Below are the code and all the weights of a small trained network. Each question names an input and a target symbol and asks about switching units off, where a switched-off unit gives its printed mean instead of its output.

import numpy as np


def w(rows, s, z=0):
    codes = np.array(rows[::2]) - 128.0
    scale = np.full(codes.shape[1], s)
    scale[-1] = z or s
    return codes * scale


def f(y):
    return y / 2 * (1 + np.tanh(0.7978845608 * (y + 0.044715 * y**3)))


def softmax(a):
    e = np.exp(a - a.max(-1, keepdims=True))
    return e / e.sum(-1, keepdims=True)


def log_softmax(a):
    a = a - a.max(-1, keepdims=True)
    return a - np.log(np.exp(a).sum(-1, keepdims=True))


def net(x, mask):
    ids = ['γδζμπτφ'.index(c) for c in x.split()]
    T = len(ids)
    res = E[ids] + P[:T]
    r = res
    for j in range(2):
        rows = slice(3 * j, 3 * j + 3)
        q, k, v = (r @ M[0][rows].T for M in (Q, K, V))
        z = softmax(np.where(np.tri(T) > 0, q @ k.T / 3**0.5, -1e9)) @ v
        o = O[0][rows]
        res = res + np.where(mask[j], z, o[:, -1]) @ o[:, :-1]
    y = f(res @ A[0][:, :-1].T + A[0][:, -1])
    res = res + np.where(mask[2:6], y, B[0][:, -1]) @ B[0][:, :-1]
    return log_softmax(res[-1] @ U[:, :-1].T + U[:, -1])


Q, K, V, O, A, B = {}, {}, {}, {}, {}, {}
E = w([
[115,48,91],'γ',
[155,36,110],'δ',
[179,65,163],'ζ',
[98,76,89],'μ',
[127,65,113],'π',
[123,2,46],'τ',
[38,124,112],'φ',
],0.0093)
P = w([
[3,86,102],'0',
[112,26,130],'1',
[169,110,76],'2',
[98,144,219],'3',
[145,36,177],'4',
[197,144,55],'5',
[92,136,210],'6',
[119,34,146],'7',
[162,175,22],'8',
[57,167,173],'9',
[34,35,69],'10',
],0.012)
Q[0] = w([
[98,85,80],'h1',
[98,10,110],'h1',
[88,119,108],'h1',
[106,149,202],'h2',
[208,171,37],'h2',
[109,79,121],'h2',
],0.013)
K[0] = w([
[129,210,43],'h1',
[186,203,41],'h1',
[100,201,107],'h1',
[249,126,179],'h2',
[81,111,148],'h2',
[138,137,76],'h2',
],0.014)
V[0] = w([
[89,156,64],'h1',
[146,1,46],'h1',
[190,81,174],'h1',
[97,222,59],'h2',
[175,42,205],'h2',
[137,135,84],'h2',
],0.0094)
O[0] = w([
[207,140,185,162],'h1',
[168,245,91,254],'h1',
[114,126,76,110],'h1',
[181,178,153,91],'h2',
[95,93,113,144],'h2',
[137,119,155,133],'h2',
],0.011,0.0089)
A[0] = w([
[244,212,165,109],'n1',
[82,168,181,184],'n2',
[125,93,48,140],'n3',
[70,65,217,254],'n4',
],0.011,0.0078)
B[0] = w([
[39,141,254,235],'n1',
[207,79,183,199],'n2',
[63,62,36,190],'n3',
[146,23,191,253],'n4',
],0.009,0.0056)
U = w([
[141,161,93,150],'γ',
[151,147,53,205],'δ',
[7,73,101,3],'ζ',
[154,142,120,186],'μ',
[144,122,73,160],'π',
[112,208,179,8],'τ',
[139,77,192,160],'φ',
],0.011,0.0034)

Each question gives the input, a string of symbols that net reads in full, and the target symbol t.
The units are the heads (3 rows each of Q, K, V and O) and the neurons (one row each of A and B). Each row of codes is followed by its name. A weight is (code - 128) times the scale printed after its matrix; where a second scale follows, it is the last column's (O, A, B and U).
mask holds one flag per unit, heads first, then neurons. A switched-off unit (its flag False) gives its mean, the last column of its rows in O or B, instead of its output. The means were averaged over made-up inputs and are rounded, as every weight is.
A unit's drop is (log p(t) with every unit on - log p(t) with that unit switched off) / (log p(t) with every unit on - log p(t) with every unit switched off).
The circuit of an input: a set's keep is (log p(t) with only the set's units on - log p(t) with every unit switched off) / (log p(t) with every unit on - log p(t) with every unit switched off). Starting from all 6 units, units are removed one at a time, each time the one whose removal leaves the highest keep (on an exact tie, the one counted first), for as long as the keep stays at least 0.8.
circuit, biggest first: the units of the circuit, biggest drop first
unit that matters most: the unit with the biggest drop
top k neurons: the k neurons with the biggest drops, biggest first
heads that matter: for each layer, one digit per head in row order, 1 if its drop is at least 0.15 and else 0, layers parted by /
drop when u is switched off: that unit's drop, to one decimal
input φ φ δ π δ, target δ: heads that matter -> 11
input δ ζ δ φ γ, target δ: circuit, biggest first -> h1, n4
input τ δ ζ φ π, target ζ: circuit, biggest first -> h2, h1
input φ φ φ φ π ζ, target τ: unit that matters most -> n1
input ζ δ φ φ φ ζ φ τ, target ζ: heads that matter -> 10
input φ φ μ π τ δ, target τ: circuit, biggest first -> n1, h2
input π τ ζ φ φ π γ φ φ γ, target φ: top 3 neurons -> n4, n2, n3
input φ μ ζ φ φ, target ζ: circuit, biggest first -> h1, h2
input φ τ ζ φ μ, target ζ: circuit, biggest first -> h2, h1
input ζ ζ φ ζ γ τ φ φ φ τ, target φ: circuit, biggest first -> h1, n4
input φ φ δ ζ δ φ γ ζ τ, target τ: circuit, biggest first -> n1, h2, h1
input ζ δ π φ φ ζ γ ζ, target ζ: circuit, biggest first -> h1, h2
input φ ζ δ π φ δ π τ, target δ: circuit, biggest first -> h1, n1
input τ π φ φ π π ζ φ φ π π, target φ: circuit, biggest first -> h1
input μ φ δ ζ φ ζ φ π, target ζ: circuit, biggest first -> h1, n3
input φ τ δ γ ζ, target δ: circuit, biggest first -> h1, h2, n1
input φ φ ζ φ φ π φ φ ζ, target τ: circuit, biggest first -> h2, n1
input δ π φ φ ζ τ φ δ, target τ: top 2 neurons -> n1, n4
input φ φ τ π ζ π π φ π, target τ: drop when h2 is switched off -> 0.6
input φ φ φ φ τ ζ φ φ φ φ τ, target φ: drop when h2 is switched off -> 0.3
input φ μ γ φ ζ ζ π φ ζ φ, target φ: drop when h1 is switched off -> 0.5
